Below are the code and all the weights of a small trained network. Each question names an input and a target symbol and asks about switching units off, where a switched-off unit gives its printed mean instead of its output.

import numpy as np


def w(rows, s, z=0):
    codes = np.array(rows[::2]) - 128.0
    scale = np.full(codes.shape[1], s)
    scale[-1] = z or s
    return codes * scale


def f(y):
    return y / 2 * (1 + np.tanh(0.7978845608 * (y + 0.044715 * y**3)))


def softmax(a):
    e = np.exp(a - a.max(-1, keepdims=True))
    return e / e.sum(-1, keepdims=True)


def log_softmax(a):
    a = a - a.max(-1, keepdims=True)
    return a - np.log(np.exp(a).sum(-1, keepdims=True))


def net(x, mask):
    ids = ['Ψαβγδζλσφ'.index(c) for c in x.split()]
    T = len(ids)
    res = E[ids] + P[:T]
    r = res
    for j in range(3):
        rows = slice(2 * j, 2 * j + 2)
        q, k, v = (r @ M[0][rows].T for M in (Q, K, V))
        z = softmax(np.where(np.tri(T) > 0, q @ k.T / 2**0.5, -1e9)) @ v
        o = O[0][rows]
        res = res + np.where(mask[j], z, o[:, -1]) @ o[:, :-1]
    y = f(res @ A[0][:, :-1].T + A[0][:, -1])
    res = res + np.where(mask[3:7], y, B[0][:, -1]) @ B[0][:, :-1]
    return log_softmax(res[-1] @ U[:, :-1].T + U[:, -1])


Q, K, V, O, A, B = {}, {}, {}, {}, {}, {}
E = w([
[5,150,113,150,86],'Ψ',
[164,152,151,182,167],'α',
[14,165,120,80,121],'β',
[189,205,77,104,111],'γ',
[175,146,113,219,150],'δ',
[7,98,64,80,110],'ζ',
[95,204,220,121,105],'λ',
[81,140,38,111,186],'σ',
[125,105,179,104,49],'φ',
],0.018)
P = w([
[54,160,254,147,126],'0',
[101,143,214,114,150],'1',
[105,138,179,129,142],'2',
[108,149,187,141,141],'3',
[98,153,150,172,118],'4',
[126,150,136,160,141],'5',
[109,152,129,186,116],'6',
[143,149,116,167,137],'7',
[114,191,157,167,137],'8',
[112,156,112,178,124],'9',
],0.0077)
Q[0] = w([
[200,74,116,101,176],'head 1',
[123,74,166,154,232],'head 1',
[103,43,128,212,230],'head 2',
[38,254,28,124,160],'head 2',
[249,112,130,140,178],'head 3',
[154,171,192,35,149],'head 3',
],0.0081)
K[0] = w([
[50,26,117,35,97],'head 1',
[90,47,138,193,124],'head 1',
[87,91,142,145,197],'head 2',
[159,160,4,154,185],'head 2',
[135,183,204,121,185],'head 3',
[254,190,173,249,162],'head 3',
],0.0076)
V[0] = w([
[146,105,36,96,159],'head 1',
[142,31,137,197,137],'head 1',
[171,84,76,135,254],'head 2',
[215,144,139,116,149],'head 2',
[81,83,106,97,123],'head 3',
[78,200,155,159,137],'head 3',
],0.0092)
O[0] = w([
[108,123,55,119,144,66],'head 1',
[36,30,109,138,158,9],'head 1',
[51,254,178,146,153,91],'head 2',
[104,173,66,159,68,36],'head 2',
[139,141,137,32,176,243],'head 3',
[210,186,138,160,154,254],'head 3',
],0.0088,0.0053)
A[0] = w([
[102,124,67,117,183,56],'neuron 1',
[108,254,116,186,225,151],'neuron 2',
[175,142,149,83,73,251],'neuron 3',
[89,99,35,162,114,2],'neuron 4',
],0.0078,0.0017)
B[0] = w([
[25,96,241,188,113,142],'neuron 1',
[122,91,96,129,191,245],'neuron 2',
[79,91,61,198,42,175],'neuron 3',
[254,31,192,186,111,119],'neuron 4',
],0.0069,0.012)
U = w([
[175,97,151,174,171,193],'Ψ',
[102,140,116,130,103,18],'α',
[154,148,123,83,110,2],'β',
[125,200,30,118,61,150],'γ',
[57,110,96,173,97,82],'δ',
[124,156,143,1,84,235],'ζ',
[134,207,216,125,69,59],'λ',
[131,162,115,137,205,125],'σ',
[108,69,88,144,72,206],'φ',
],0.0071,0.0027)

Each question gives the input, a string of symbols that net reads in full, and the target symbol t.
The units are the heads (2 rows each of Q, K, V and O) and the neurons (one row each of A and B). Each row of codes is followed by its name. A weight is (code - 128) times the scale printed after its matrix; where a second scale follows, it is the last column's (O, A, B and U).
mask holds one flag per unit, heads first, then neurons. A switched-off unit (its flag False) gives its mean, the last column of its rows in O or B, instead of its output. The means were averaged over made-up inputs and are rounded, as every weight is.
A unit's drop is (log p(t) with every unit on - log p(t) with that unit switched off) / (log p(t) with every unit on - log p(t) with every unit switched off).
The circuit of an input: a set's keep is (log p(t) with only the set's units on - log p(t) with every unit switched off) / (log p(t) with every unit on - log p(t) with every unit switched off). Starting from all 7 units, units are removed one at a time, each time the one whose removal leaves the highest keep (on an exact tie, the one counted first), for as long as the keep stays at least 0.8.
circuit, biggest first: the units of the circuit, biggest drop first
most important unit: the unit with the biggest drop
k most important neurons: the k neurons with the biggest drops, biggest first
heads that matter: for each layer, one digit per head in row order, 1 if its drop is at least 0.15 and else 0, layers parted by /
drop when u is switched off: that unit's drop, to one decimal
input γ γ λ β, target γ: circuit, biggest first : head 2; head 1; head 3
input φ γ Ψ, target γ: most important unit : head 2
input φ ζ φ γ, target γ: heads that matter : 010
input σ γ ζ λ ζ γ Ψ φ β, target γ: circuit, biggest first : head 2; head 1
input β ζ ζ φ ζ ζ ζ, target ζ: 2 most important neurons : neuron 2; neuron 3
input ζ ζ β Ψ, target ζ: 2 most important neurons : neuron 2; neuron 1
input Ψ σ Ψ, target σ: 2 most important neurons : neuron 2; neuron 3
input σ λ φ, target φ: drop when neuron 3 is switched off : 0.5
input Ψ σ φ β Ψ, target σ: heads that matter : 011
input ζ ζ ζ β β β ζ ζ Ψ Ψ, target ζ: drop when neuron 4 is switched off : 0.0
input φ ζ γ φ γ γ, target γ: drop when head 2 is switched off : 0.3
input ζ α β γ φ, target φ: drop when head 3 is switched off : 0.1
